Below are the code and all the weights of a small trained network. Each question names an input and a class and asks about switching units off, where a switched-off unit gives its printed mean instead of its output.

import numpy as np


def w(rows, s, z=0):
    codes = np.array(rows[::2]) - 128.0
    scale = np.full(codes.shape[1], s)
    scale[-1] = z or s
    return codes * scale


def norm(h):
    return h / np.sqrt((h * h).mean(-1, keepdims=True) + 1e-5)


def f(y):
    return y / 2 * (1 + np.tanh(0.7978845608 * (y + 0.044715 * y**3)))


def log_softmax(a):
    a = a - a.max(-1, keepdims=True)
    return a - np.log(np.exp(a).sum(-1, keepdims=True))


def net(x, mask):
    res = np.array(x, float).reshape(1, 3) / 4 @ E
    u = 0
    for l in range(2):
        y = f(norm(res) @ A[l][:, :-1].T + A[l][:, -1])
        res = res + np.where(mask[u : u + 16], y, B[l][:, -1]) @ B[l][:, :-1]
        u += 16
    return log_softmax(norm(res)[-1] @ U[:, :-1].T + U[:, -1])


A, B = {}, {}
E = w([
[200,92,231,147,116,189,137],'x0',
[103,155,128,21,254,102,159],'x1',
[156,106,55,103,130,240,115],'x2',
],0.0083)
A[0] = w([
[248,140,216,205,107,201,171,175],'0.n0',
[134,126,107,159,68,179,93,3],'0.n1',
[79,79,107,159,54,166,50,12],'0.n2',
[22,183,72,106,81,88,128,67],'0.n3',
[157,129,163,185,45,120,88,49],'0.n4',
[112,73,81,174,43,110,114,16],'0.n5',
[91,179,190,114,121,59,83,7],'0.n6',
[145,187,141,35,157,146,248,153],'0.n7',
[134,203,93,90,208,173,107,138],'0.n8',
[52,164,23,196,61,80,156,64],'0.n9',
[74,178,161,105,222,167,76,35],'0.n10',
[18,163,170,95,158,148,147,94],'0.n11',
[138,117,29,81,104,103,98,21],'0.n12',
[37,208,96,53,86,158,175,84],'0.n13',
[176,84,43,135,180,254,109,73],'0.n14',
[126,128,148,166,42,52,83,174],'0.n15',
],0.0085,0.0023)
B[0] = w([
[33,144,166,116,227,147,77,254],'0.n0',
[153,112,93,108,159,64,229,164],'0.n1',
[187,45,89,155,117,90,124,182],'0.n2',
[54,133,181,234,204,205,165,220],'0.n3',
[123,36,102,138,194,73,156,208],'0.n4',
[181,44,131,132,174,108,211,190],'0.n5',
[179,155,108,77,25,99,109,186],'0.n6',
[121,33,164,127,155,120,116,241],'0.n7',
[205,60,146,136,61,80,196,229],'0.n8',
[96,121,188,142,198,172,58,235],'0.n9',
[155,110,136,205,189,2,191,189],'0.n10',
[195,101,120,141,158,124,219,183],'0.n11',
[95,205,188,170,132,163,108,175],'0.n12',
[151,122,147,166,107,216,51,192],'0.n13',
[126,178,67,42,46,75,87,242],'0.n14',
[188,187,173,145,98,109,230,238],'0.n15',
],0.0067,0.0061)
A[1] = w([
[69,93,226,107,139,165,63,110],'1.n0',
[239,89,221,33,143,113,81,155],'1.n1',
[166,166,161,125,162,90,253,165],'1.n2',
[35,144,85,166,117,104,128,46],'1.n3',
[189,214,202,157,133,92,142,23],'1.n4',
[201,134,85,90,59,177,57,178],'1.n5',
[213,120,84,57,82,180,12,97],'1.n6',
[163,73,153,216,102,104,107,136],'1.n7',
[205,176,216,113,43,89,162,191],'1.n8',
[47,140,111,151,196,134,79,155],'1.n9',
[163,248,186,160,73,34,111,103],'1.n10',
[88,87,135,218,62,138,47,150],'1.n11',
[145,150,187,137,76,73,142,5],'1.n12',
[125,98,216,101,137,254,119,48],'1.n13',
[58,147,226,175,152,97,143,171],'1.n14',
[202,18,160,193,83,106,155,128],'1.n15',
],0.0081,0.0031)
B[1] = w([
[61,208,95,236,193,163,137,164],'1.n0',
[108,141,115,224,148,133,112,216],'1.n1',
[170,70,94,129,41,114,164,254],'1.n2',
[122,155,138,159,154,240,102,126],'1.n3',
[156,146,77,84,34,120,83,165],'1.n4',
[110,168,115,87,34,75,162,158],'1.n5',
[152,187,163,84,56,166,114,169],'1.n6',
[144,107,109,46,244,73,162,190],'1.n7',
[114,154,82,109,91,246,105,193],'1.n8',
[128,162,198,197,144,160,94,171],'1.n9',
[145,150,40,2,87,188,79,176],'1.n10',
[98,149,198,167,209,106,140,150],'1.n11',
[85,121,52,60,81,134,86,147],'1.n12',
[55,149,97,175,124,168,69,145],'1.n13',
[115,167,98,97,74,196,56,249],'1.n14',
[128,131,160,137,188,85,175,239],'1.n15',
],0.0081,0.0079)
U = w([
[166,77,158,154,166,50,173,177],'0',
[44,234,203,202,188,218,33,4],'1',
[140,193,90,59,2,157,69,168],'2',
],0.012,0.0017)

Each question gives the input, the list of numbers given to net, and the class t.
The units are the neurons (one row each of A and B). Each row of codes is followed by its name. A weight is (code - 128) times the scale printed after its matrix; where a second scale follows, it is the last column's (A, B and U).
mask holds one flag per neuron, layer by layer. A switched-off neuron (its flag False) gives its mean, the last column of its row in B, instead of its output. The means were averaged over made-up inputs and are rounded, as every weight is.
A unit's drop is (log p(t) with every unit on - log p(t) with that unit switched off) / (log p(t) with every unit on - log p(t) with every unit switched off).
The circuit of an input: a set's keep is (log p(t) with only the set's units on - log p(t) with every unit switched off) / (log p(t) with every unit on - log p(t) with every unit switched off). Starting from the 12 units with the biggest drops (on a tie, the unit counted first), units are removed one at a time, each time the one whose removal leaves the highest keep (on an exact tie, the one counted first), for as long as the keep stays at least 0.8.
circuit, biggest first: the units of the circuit, biggest drop first
top k neurons: the k neurons with the biggest drops, biggest first
top k neurons in layer l: the k neurons of layer l with the biggest drops, biggest first
drop when u is switched off: that unit's drop, to one decimal
input [-1,7,7], class 0: circuit, biggest first => 1.n14
input [8,-5,8], class 1: top 4 neurons => 0.n0, 1.n2, 0.n6, 1.n13
input [2,7,7], class 0: top 2 neurons => 0.n10, 0.n7
input [-4,1,-5], class 2: top 2 neurons in layer 0 => 0.n6, 0.n0
input [-4,4,3], class 0: top 3 neurons => 0.n8, 0.n0, 0.n10
input [6,-7,4], class 0: top 4 neurons => 0.n1, 0.n9, 0.n2, 0.n4
input [-5,-5,3], class 0: top 2 neurons in layer 0 => 0.n2, 0.n5
input [-8,-5,-8], class 1: top 3 neurons => 0.n9, 0.n3, 0.n8
input [0,-4,-5], class 2: top 2 neurons in layer 0 => 0.n15, 0.n7
input [6,5,1], class 1: top 2 neurons in layer 0 => 0.n0, 0.n4
input [-7,-7,6], class 0: top 3 neurons in layer 0 => 0.n5, 0.n2, 0.n0
input [-8,-3,-7], class 1: top 2 neurons => 0.n9, 0.n3
input [0,-5,5], class 0: top 4 neurons in layer 0 => 0.n5, 0.n2, 0.n1, 0.n4
input [6,1,5], class 1: circuit, biggest first => 0.n0
input [1,6,-8], class 2: drop when 0.n4 is switched off => 0.2
input [6,1,3], class 1: drop when 0.n0 is switched off => 0.6
input [8,6,-2], class 1: drop when 0.n0 is switched off => 0.1
input [-6,-6,-2], class 0: drop when 1.n12 is switched off => 0.0
